Below are the code and all the weights of a small trained network. Each question names an input and a target symbol and asks about switching units off, where a switched-off unit gives its printed mean instead of its output.

import numpy as np


def w(rows, s, z=0):
    codes = np.array(rows[::2]) - 128.0
    scale = np.full(codes.shape[1], s)
    scale[-1] = z or s
    return codes * scale


def f(y):
    return np.maximum(y, 0)


def softmax(a):
    e = np.exp(a - a.max(-1, keepdims=True))
    return e / e.sum(-1, keepdims=True)


def log_softmax(a):
    a = a - a.max(-1, keepdims=True)
    return a - np.log(np.exp(a).sum(-1, keepdims=True))


def net(x, mask):
    ids = ['αβγδεθλμξπστφψω'.index(c) for c in x.split()]
    T = len(ids)
    res = E[ids] + P[:T]
    u = 0
    for l in range(2):
        r = res
        for j in range(3):
            rows = slice(2 * j, 2 * j + 2)
            q, k, v = (r @ M[l][rows].T for M in (Q, K, V))
            z = softmax(np.where(np.tri(T) > 0, q @ k.T / 2**0.5, -1e9)) @ v
            o = O[l][rows]
            res = res + np.where(mask[u + j], z, o[:, -1]) @ o[:, :-1]
        u += 3
        y = f(res @ A[l][:, :-1].T + A[l][:, -1])
        res = res + np.where(mask[u : u + 4], y, B[l][:, -1]) @ B[l][:, :-1]
        u += 4
    return log_softmax(res[-1] @ U[:, :-1].T + U[:, -1])


Q, K, V, O, A, B = {}, {}, {}, {}, {}, {}
E = w([
[161,91,204,114,159,117,148,201,144,150,204,144],'α',
[101,185,170,81,83,133,95,195,90,166,155,132],'β',
[135,128,138,134,53,155,150,252,132,234,116,130],'γ',
[115,180,145,77,154,156,123,105,106,86,135,126],'δ',
[38,126,171,147,114,75,109,145,74,147,199,133],'ε',
[108,165,87,142,62,107,56,132,89,157,162,46],'θ',
[192,115,172,135,41,145,86,138,201,101,112,126],'λ',
[111,158,140,154,168,104,179,236,192,139,174,201],'μ',
[150,155,111,109,127,221,168,115,146,104,109,196],'ξ',
[141,87,196,157,94,72,60,117,194,60,184,83],'π',
[148,110,166,44,63,132,146,154,134,110,140,27],'σ',
[136,163,112,191,145,128,206,115,97,62,185,29],'τ',
[90,66,90,175,144,217,169,115,54,160,170,118],'φ',
[113,86,124,138,128,151,177,103,168,131,108,87],'ψ',
[75,163,146,90,162,134,134,100,101,108,169,91],'ω',
],0.023)
P = w([
[20,11,59,117,99,115,117,135,101,142,75,134],'0',
[114,66,132,42,139,107,142,209,101,102,71,164],'1',
[82,62,172,72,118,113,117,149,84,108,69,97],'2',
[63,99,151,110,147,133,125,139,150,84,103,126],'3',
[68,131,166,106,153,133,129,145,149,84,119,137],'4',
[97,134,152,115,112,145,132,168,129,121,117,111],'5',
[98,136,115,131,120,169,135,121,97,130,139,90],'6',
[117,142,113,164,88,167,141,161,129,132,135,101],'7',
[86,181,153,127,126,135,137,126,87,115,150,121],'8',
[119,164,137,149,110,157,157,143,89,128,165,118],'9',
[156,175,136,133,112,166,137,133,80,112,202,102],'10',
[106,218,135,152,154,130,169,124,81,102,196,149],'11',
[146,196,147,167,95,121,164,163,88,114,219,151],'12',
[160,169,170,131,88,128,186,188,91,121,212,143],'13',
],0.013)
Q[0] = w([
[124,150,163,125,136,122,138,101,148,153,110,106],'L0H1',
[164,146,110,190,178,75,117,90,137,254,187,108],'L0H1',
[168,107,59,94,157,80,39,54,113,154,28,213],'L0H2',
[227,136,94,89,122,70,197,92,131,160,164,136],'L0H2',
[45,105,121,144,154,79,148,169,112,47,203,95],'L0H3',
[141,145,160,47,51,180,127,65,157,120,185,71],'L0H3',
],0.0059)
K[0] = w([
[149,128,127,79,155,102,163,175,198,238,84,171],'L0H1',
[174,104,139,72,106,136,109,84,133,182,156,183],'L0H1',
[61,6,57,51,132,111,139,196,138,69,113,96],'L0H2',
[75,100,82,105,140,74,86,134,135,157,126,162],'L0H2',
[99,154,97,160,111,44,254,77,72,51,136,79],'L0H3',
[191,155,145,103,69,109,142,66,115,119,167,118],'L0H3',
],0.0067)
V[0] = w([
[161,40,25,65,208,24,90,107,45,135,24,184],'L0H1',
[178,148,204,188,64,186,249,177,62,101,120,123],'L0H1',
[50,68,166,117,244,18,157,162,115,251,230,3],'L0H2',
[139,224,66,81,160,78,147,35,95,28,127,80],'L0H2',
[180,164,116,170,86,146,112,145,97,78,158,101],'L0H3',
[93,126,105,112,138,100,191,140,117,58,128,112],'L0H3',
],0.0047)
O[0] = w([
[162,103,144,104,122,160,36,179,231,206,88,87,1],'L0H1',
[130,117,112,143,4,40,196,121,116,106,188,196,209],'L0H1',
[157,238,238,207,107,151,66,157,66,163,5,150,180],'L0H2',
[211,122,118,122,164,70,139,202,73,195,146,1,85],'L0H2',
[7,74,50,240,65,97,144,123,47,167,194,103,189],'L0H3',
[86,134,82,190,82,192,70,214,125,162,163,60,241],'L0H3',
],0.0076,0.0047)
A[0] = w([
[94,142,121,202,22,146,192,151,71,94,154,76,193],'L0N1',
[86,180,116,51,60,200,213,154,137,199,74,89,153],'L0N2',
[80,197,86,120,79,148,115,94,131,144,121,47,154],'L0N3',
[115,109,159,81,102,137,164,84,113,2,40,60,251],'L0N4',
],0.0063,0.0024)
B[0] = w([
[11,143,255,158,205,122,138,55,136,67,179,154,254],'L0N1',
[240,198,57,118,212,179,103,119,103,88,100,170,163],'L0N2',
[229,166,98,78,47,143,93,248,222,103,108,238,165],'L0N3',
[171,149,115,202,141,215,34,91,76,127,153,215,158],'L0N4',
],0.0077,0.022)
Q[1] = w([
[88,120,73,115,95,10,169,32,49,129,10,3],'L1H1',
[184,119,112,159,117,127,66,133,121,163,219,213],'L1H1',
[36,83,108,41,103,141,128,134,56,244,97,74],'L1H2',
[121,140,146,74,104,185,71,83,95,112,181,157],'L1H2',
[128,162,174,190,43,223,154,122,41,71,165,152],'L1H3',
[35,152,134,144,161,247,156,235,88,11,127,193],'L1H3',
],0.0045)
K[1] = w([
[139,94,132,113,138,138,154,126,159,100,26,111],'L1H1',
[113,180,160,165,190,194,210,206,178,155,175,161],'L1H1',
[136,24,122,95,149,133,42,164,161,172,126,198],'L1H2',
[194,121,112,207,102,73,240,143,113,108,132,125],'L1H2',
[166,143,141,145,140,104,161,163,85,135,171,187],'L1H3',
[179,188,146,131,100,71,178,3,181,155,150,81],'L1H3',
],0.0055)
V[1] = w([
[171,186,78,91,58,76,38,127,148,60,112,164],'L1H1',
[36,156,133,85,60,73,95,160,89,160,137,143],'L1H1',
[132,102,119,126,207,107,165,126,225,254,123,192],'L1H2',
[108,92,151,84,132,230,140,11,84,138,74,77],'L1H2',
[180,47,201,148,84,101,124,110,172,177,141,107],'L1H3',
[93,131,132,186,99,97,49,61,207,104,152,101],'L1H3',
],0.0079)
O[1] = w([
[167,41,201,130,126,138,73,184,86,195,207,235,76],'L1H1',
[74,60,46,150,240,78,40,72,162,179,184,94,186],'L1H1',
[159,143,121,223,192,79,157,76,192,117,113,138,2],'L1H2',
[124,173,194,40,134,75,127,254,231,175,129,150,94],'L1H2',
[85,231,79,98,106,187,114,54,99,227,177,178,57],'L1H3',
[204,111,194,91,99,87,132,74,58,166,107,34,192],'L1H3',
],0.0085,0.023)
A[1] = w([
[131,140,159,122,177,60,172,145,146,75,129,46,149],'L1N1',
[145,181,128,119,180,210,3,92,169,91,151,82,250],'L1N2',
[139,103,129,84,66,44,68,85,188,88,103,149,48],'L1N3',
[160,140,139,89,224,136,135,106,107,164,157,160,247],'L1N4',
],0.0068,0.0013)
B[1] = w([
[117,113,191,110,109,125,114,117,141,133,75,108,249],'L1N1',
[87,131,108,159,179,114,255,71,154,164,70,109,220],'L1N2',
[105,161,22,47,213,143,89,70,112,116,160,123,147],'L1N3',
[134,68,97,174,101,213,190,6,149,169,149,98,147],'L1N4',
],0.0093,0.02)
U = w([
[49,227,128,135,87,150,117,56,171,175,92,210,119],'α',
[92,82,105,97,171,140,101,128,140,131,134,156,46],'β',
[85,129,129,95,127,72,106,72,159,104,84,235,87],'γ',
[133,105,114,82,192,150,122,184,159,136,172,85,181],'δ',
[86,127,81,99,238,107,121,131,163,224,80,78,109],'ε',
[133,40,106,141,149,144,142,131,94,192,152,119,2],'θ',
[94,96,60,20,44,139,200,70,143,196,175,143,201],'λ',
[147,132,89,200,122,68,120,79,137,103,88,170,110],'μ',
[118,36,23,17,137,58,211,173,145,79,153,134,193],'ξ',
[153,186,172,90,115,150,131,54,116,253,134,130,90],'π',
[92,124,130,84,129,126,118,149,105,147,140,170,123],'σ',
[138,132,105,107,105,133,98,151,103,144,61,82,136],'τ',
[51,222,126,33,158,115,87,125,204,145,67,157,65],'φ',
[141,180,171,85,174,131,92,101,199,154,121,134,212],'ψ',
[130,149,123,112,209,156,88,166,137,141,137,101,176],'ω',
],0.0054,0.0038)

Each question gives the input, a string of symbols that net reads in full, and the target symbol t.
The units are the heads (2 rows each of Q, K, V and O) and the neurons (one row each of A and B). Each row of codes is followed by its name. A weight is (code - 128) times the scale printed after its matrix; where a second scale follows, it is the last column's (O, A, B and U).
mask holds one flag per unit, layer by layer, with each layer's heads first. A switched-off unit (its flag False) gives its mean, the last column of its rows in O or B, instead of its output. The means were averaged over made-up inputs and are rounded, as every weight is.
A unit's drop is (log p(t) with every unit on - log p(t) with that unit switched off) / (log p(t) with every unit on - log p(t) with every unit switched off).
The circuit of an input: a set's keep is (log p(t) with only the set's units on - log p(t) with every unit switched off) / (log p(t) with every unit on - log p(t) with every unit switched off). Starting from the 12 units with the biggest drops (on a tie, the unit counted first), units are removed one at a time, each time the one whose removal leaves the highest keep (on an exact tie, the one counted first), for as long as the keep stays at least 0.8.
circuit, biggest first: the units of the circuit, biggest drop first
most important unit: the unit with the biggest drop
k most important neurons: the k neurons with the biggest drops, biggest first
top k neurons in layer l: the k neurons of layer l with the biggest drops, biggest first
heads that matter: for each layer, one digit per head in row order, 1 if its drop is at least 0.15 and else 0, layers parted by /
input ω ε μ ξ σ α θ ξ λ τ π π β, target τ: most important unit -> L0N1
input σ ω δ λ γ ξ τ ξ α γ β δ β δ, target ξ: circuit, biggest first -> (L1H3, L0H1)
input β ε ξ, target ε: top 2 neurons in layer 0 -> (L0N3, L0N2)
input φ ε τ θ, target τ: circuit, biggest first -> (L0N3, L0H2, L1H2)
input ε ω δ λ ψ π τ σ φ ε β, target ε: circuit, biggest first -> (L1H1, L0H3, L1N2)
input θ π τ γ λ β ξ θ, target ξ: heads that matter -> 010 / 000
input φ π ξ σ ε ψ, target ε: circuit, biggest first -> (L0N2, L1N2, L1H1)
input β α π α σ τ φ τ θ τ π π λ, target λ: circuit, biggest first -> (L1H2, L0H3, L0H1)
input φ λ φ μ, target φ: 3 most important neurons -> (L0N4, L0N3, L0N2)
input α β λ ξ π π α β τ φ ω λ α, target λ: heads that matter -> 011 / 011
input α τ ψ α θ δ ε, target ε: circuit, biggest first -> (L1H1, L0H3, L0N1)
input ε τ α ξ ε λ β ε ω, target ε: circuit, biggest first -> (L1H1, L1N2)
input θ ψ θ ε λ, target ε: 2 most important neurons -> (L1N2, L0N4)
input α φ θ λ ε, target λ: top 3 neurons in layer 0 -> (L0N1, L0N2, L0N3)
input α π φ λ β ε λ ε γ ε μ ε, target μ: most important unit -> L1H2
input α ω τ ξ λ β ε μ, target ε: circuit, biggest first -> (L1H1, L0H3)
input ξ τ ξ τ ε μ τ β ψ, target τ: heads that matter -> 000 / 011
input φ μ λ β π γ β ε λ σ θ ξ λ ε, target λ: circuit, biggest first -> (L0H2, L1H3)
input σ σ φ τ β β τ γ, target τ: circuit, biggest first -> (L0N1, L1H3, L1H1, L0H3)
input ε ε θ π μ, target π: circuit, biggest first -> (L1H3)
input λ ε ξ, target ε: circuit, biggest first -> (L1N2, L1H1)
input α θ ξ, target θ: heads that matter -> 011 / 100
input σ ψ τ α θ γ α α σ δ ε δ, target ε: heads that matter -> 001 / 100
input λ δ ξ τ β λ ε ε θ θ φ φ, target ε: top 2 neurons in layer 0 -> (L0N1, L0N4)
input θ τ λ θ λ β φ π λ ω π ε γ, target ε: circuit, biggest first -> (L1H1, L0N2, L0H3)
input ψ θ α δ α σ ψ φ ψ ε λ, target ε: circuit, biggest first -> (L1H1, L1N2)
input β ξ φ ξ ω, target ξ: circuit, biggest first -> (L0H2)
input σ σ ψ δ α α ε φ λ, target φ: heads that matter -> 000 / 010
input π φ β θ α ω α ψ π λ φ ε, target φ: 2 most important neurons -> (L1N1, L0N3)
